Below is a small trained network, with its code and all its weights. Each question gives an input and a class and asks what happens when units are switched off, that is, made to give their printed mean instead of their output.

import numpy as np


def w(rows, s, z=0):
    codes = np.array(rows[::2]) - 128.0
    scale = np.full(codes.shape[1], s)
    scale[-1] = z or s
    return codes * scale


def norm(h):
    return h / np.sqrt((h * h).mean(-1, keepdims=True) + 1e-5)


def f(y):
    return y / 2 * (1 + np.tanh(0.7978845608 * (y + 0.044715 * y**3)))


def log_softmax(a):
    a = a - a.max(-1, keepdims=True)
    return a - np.log(np.exp(a).sum(-1, keepdims=True))


def net(x, mask):
    res = np.array(x, float).reshape(1, 8) / 4 @ E
    u = 0
    for l in range(2):
        y = f(norm(res) @ A[l][:, :-1].T + A[l][:, -1])
        res = res + np.where(mask[u : u + 12], y, B[l][:, -1]) @ B[l][:, :-1]
        u += 12
    return log_softmax(norm(res)[-1] @ U[:, :-1].T + U[:, -1])


A, B = {}, {}
E = w([
[112,131,126,127,140,124,123,130],'x0',
[97,135,129,122,152,119,112,122],'x1',
[115,134,119,139,140,123,131,144],'x2',
[112,122,150,69,49,37,91,194],'x3',
[127,129,131,123,129,130,124,122],'x4',
[183,250,210,116,173,82,218,146],'x5',
[74,82,163,96,67,124,255,110],'x6',
[126,129,127,127,131,126,127,129],'x7',
],0.0052)
A[0] = w([
[138,180,184,127,64,51,61,209,33],'L0N1',
[135,31,78,156,153,188,45,150,82],'L0N2',
[110,75,81,123,70,71,68,183,92],'L0N3',
[195,214,141,50,199,109,161,151,195],'L0N4',
[99,95,111,143,170,92,92,150,75],'L0N5',
[107,100,68,158,162,169,208,118,109],'L0N6',
[98,161,181,133,128,72,234,101,3],'L0N7',
[83,50,159,146,133,178,255,77,79],'L0N8',
[91,144,133,47,88,91,159,216,102],'L0N9',
[235,79,102,89,142,142,163,169,218],'L0N10',
[84,72,13,167,91,169,146,62,176],'L0N11',
[52,139,100,115,58,112,155,130,190],'L0N12',
],0.006,0.0025)
B[0] = w([
[2,142,155,140,62,122,95,104,206],'L0N1',
[182,222,141,156,94,100,159,55,223],'L0N2',
[212,182,116,89,87,219,135,170,210],'L0N3',
[159,88,219,199,125,127,108,185,254],'L0N4',
[172,136,135,86,92,144,127,76,134],'L0N5',
[123,134,144,112,103,124,66,118,172],'L0N6',
[144,215,108,79,90,159,171,66,189],'L0N7',
[44,166,149,135,118,149,96,161,229],'L0N8',
[174,110,117,152,165,48,114,109,190],'L0N9',
[50,145,116,119,207,104,59,84,165],'L0N10',
[21,92,157,166,179,54,155,129,233],'L0N11',
[158,77,152,45,172,154,126,134,184],'L0N12',
],0.006,0.0048)
A[1] = w([
[245,88,133,180,215,109,139,37,160],'L1N1',
[160,78,164,60,101,75,179,134,95],'L1N2',
[160,104,131,200,81,134,135,200,132],'L1N3',
[110,212,45,168,173,189,141,36,70],'L1N4',
[163,181,40,62,86,140,79,131,81],'L1N5',
[132,182,146,86,197,227,166,143,100],'L1N6',
[107,12,34,2,137,120,156,197,2],'L1N7',
[148,144,181,100,138,162,161,114,143],'L1N8',
[111,201,131,122,108,232,134,138,119],'L1N9',
[150,120,132,142,172,76,176,158,104],'L1N10',
[117,155,169,200,231,58,181,135,114],'L1N11',
[211,101,169,196,214,192,161,199,70],'L1N12',
],0.0071,0.0033)
B[1] = w([
[83,154,83,167,196,128,68,117,205],'L1N1',
[200,40,67,133,254,54,165,146,170],'L1N2',
[57,147,112,155,102,122,79,151,148],'L1N3',
[172,159,101,119,138,62,168,159,201],'L1N4',
[63,146,114,24,61,196,157,68,177],'L1N5',
[146,54,146,230,47,184,127,149,162],'L1N6',
[187,67,20,211,84,167,99,92,182],'L1N7',
[146,144,94,136,141,136,140,164,166],'L1N8',
[195,115,116,133,85,143,190,141,172],'L1N9',
[107,108,107,91,137,83,82,70,132],'L1N10',
[135,112,88,78,96,148,111,103,254],'L1N11',
[108,53,114,88,141,205,107,161,195],'L1N12',
],0.0077,0.0049)
U = w([
[124,227,26,182,185,82,107,71,63],'0',
[143,111,133,179,203,223,52,182,116],'1',
[135,190,97,30,47,176,114,99,217],'2',
[126,192,209,157,110,62,50,194,85],'3',
[7,101,141,143,162,125,190,87,249],'4',
[173,153,170,182,83,209,239,169,115],'5',
[174,29,23,118,117,109,156,113,25],'6',
[194,103,180,61,210,37,199,168,123],'7',
],0.015,0.0015)

Each question gives the input, the list of numbers given to net, and the class t.
The units are the neurons (one row each of A and B). Each row of codes is followed by its name. A weight is (code - 128) times the scale printed after its matrix; where a second scale follows, it is the last column's (A, B and U).
mask holds one flag per neuron, layer by layer. A switched-off neuron (its flag False) gives its mean, the last column of its row in B, instead of its output. The means were averaged over made-up inputs and are rounded, as every weight is.
A unit's drop is (log p(t) with every unit on - log p(t) with that unit switched off) / (log p(t) with every unit on - log p(t) with every unit switched off).
The circuit of an input: a set's keep is (log p(t) with only the set's units on - log p(t) with every unit switched off) / (log p(t) with every unit on - log p(t) with every unit switched off). Starting from the 12 units with the biggest drops (on a tie, the unit counted first), units are removed one at a time, each time the one whose removal leaves the highest keep (on an exact tie, the one counted first), for as long as the keep stays at least 0.8.
circuit, biggest first: the units of the circuit, biggest drop first
k most important neurons: the k neurons with the biggest drops, biggest first
top k neurons in layer l: the k neurons of layer l with the biggest drops, biggest first
input [-2,5,-8,2,4,-7,-4,-2], class 2: circuit, biggest first -> [L0N3 L1N5]
input [-4,0,-4,7,4,2,2,0], class 7: circuit, biggest first -> [L1N2]
input [6,4,-6,2,4,-8,0,8], class 2: top 2 neurons in layer 0 -> [L0N3 L0N2]
input [-5,-5,-5,3,-4,0,-5,1], class 2: 2 most important neurons -> [L0N11 L1N5]
input [4,-7,-6,7,7,-1,6,-7], class 6: top 2 neurons in layer 0 -> [L0N2 L0N4]
input [4,-8,4,1,-4,1,2,-8], class 7: circuit, biggest first -> [L0N9 L1N7]
input [1,-1,3,0,-7,1,4,5], class 5: 3 most important neurons -> [L0N7 L0N8 L0N11]
input [-3,6,-4,3,0,-1,8,-8], class 6: 4 most important neurons -> [L1N7 L0N2 L0N12 L0N4]
input [4,-8,1,7,-8,1,2,0], class 7: top 2 neurons in layer 1 -> [L1N2 L1N11]
input [0,-7,-3,-7,4,-2,2,8], class 4: top 2 neurons in layer 0 -> [L0N11 L0N8]
input [-7,-6,7,1,0,-1,6,2], class 6: top 3 neurons in layer 0 -> [L0N12 L0N1 L0N2]
input [5,3,-3,-2,6,-5,0,-7], class 0: 2 most important neurons -> [L0N2 L0N1]
input [-2,6,-1,1,4,-3,8,8], class 6: 4 most important neurons -> [L0N12 L1N7 L0N1 L0N2]
input [6,-6,-4,1,2,3,5,4], class 7: circuit, biggest first -> [L1N2]
input [4,-3,1,0,7,-6,-5,0], class 0: top 2 neurons in layer 0 -> [L0N2 L0N11]
input [-2,-3,3,8,-2,0,2,-5], class 6: circuit, biggest first -> [L1N2 L0N4]
input [7,0,1,1,-7,0,-5,4], class 2: circuit, biggest first -> [L0N11 L1N5]
input [8,-1,2,7,8,-1,-7,4], class 2: 2 most important neurons -> [L1N5 L0N3]
input [-8,-6,2,8,-6,-1,-6,5], class 2: 2 most important neurons -> [L0N3 L1N5]
input [-2,-7,7,-6,-7,-4,2,3], class 4: circuit, biggest first -> [L0N11]
input [-1,1,3,1,-1,-2,7,2], class 6: 3 most important neurons -> [L0N12 L1N7 L0N1]
input [-8,1,0,-1,6,-7,3,4], class 4: 2 most important neurons -> [L0N11 L0N2]
input [-1,-1,-2,8,8,1,2,-1], class 7: 2 most important neurons -> [L1N2 L0N9]
input [3,3,4,-8,-4,-7,-1,5], class 0: 2 most important neurons -> [L0N2 L1N4]
input [-2,4,8,-7,8,-4,1,-4], class 4: 3 most important neurons -> [L0N11 L0N3 L0N8]
input [3,-5,4,0,-7,-1,2,3], class 4: top 3 neurons in layer 0 -> [L0N8 L0N11 L0N4]
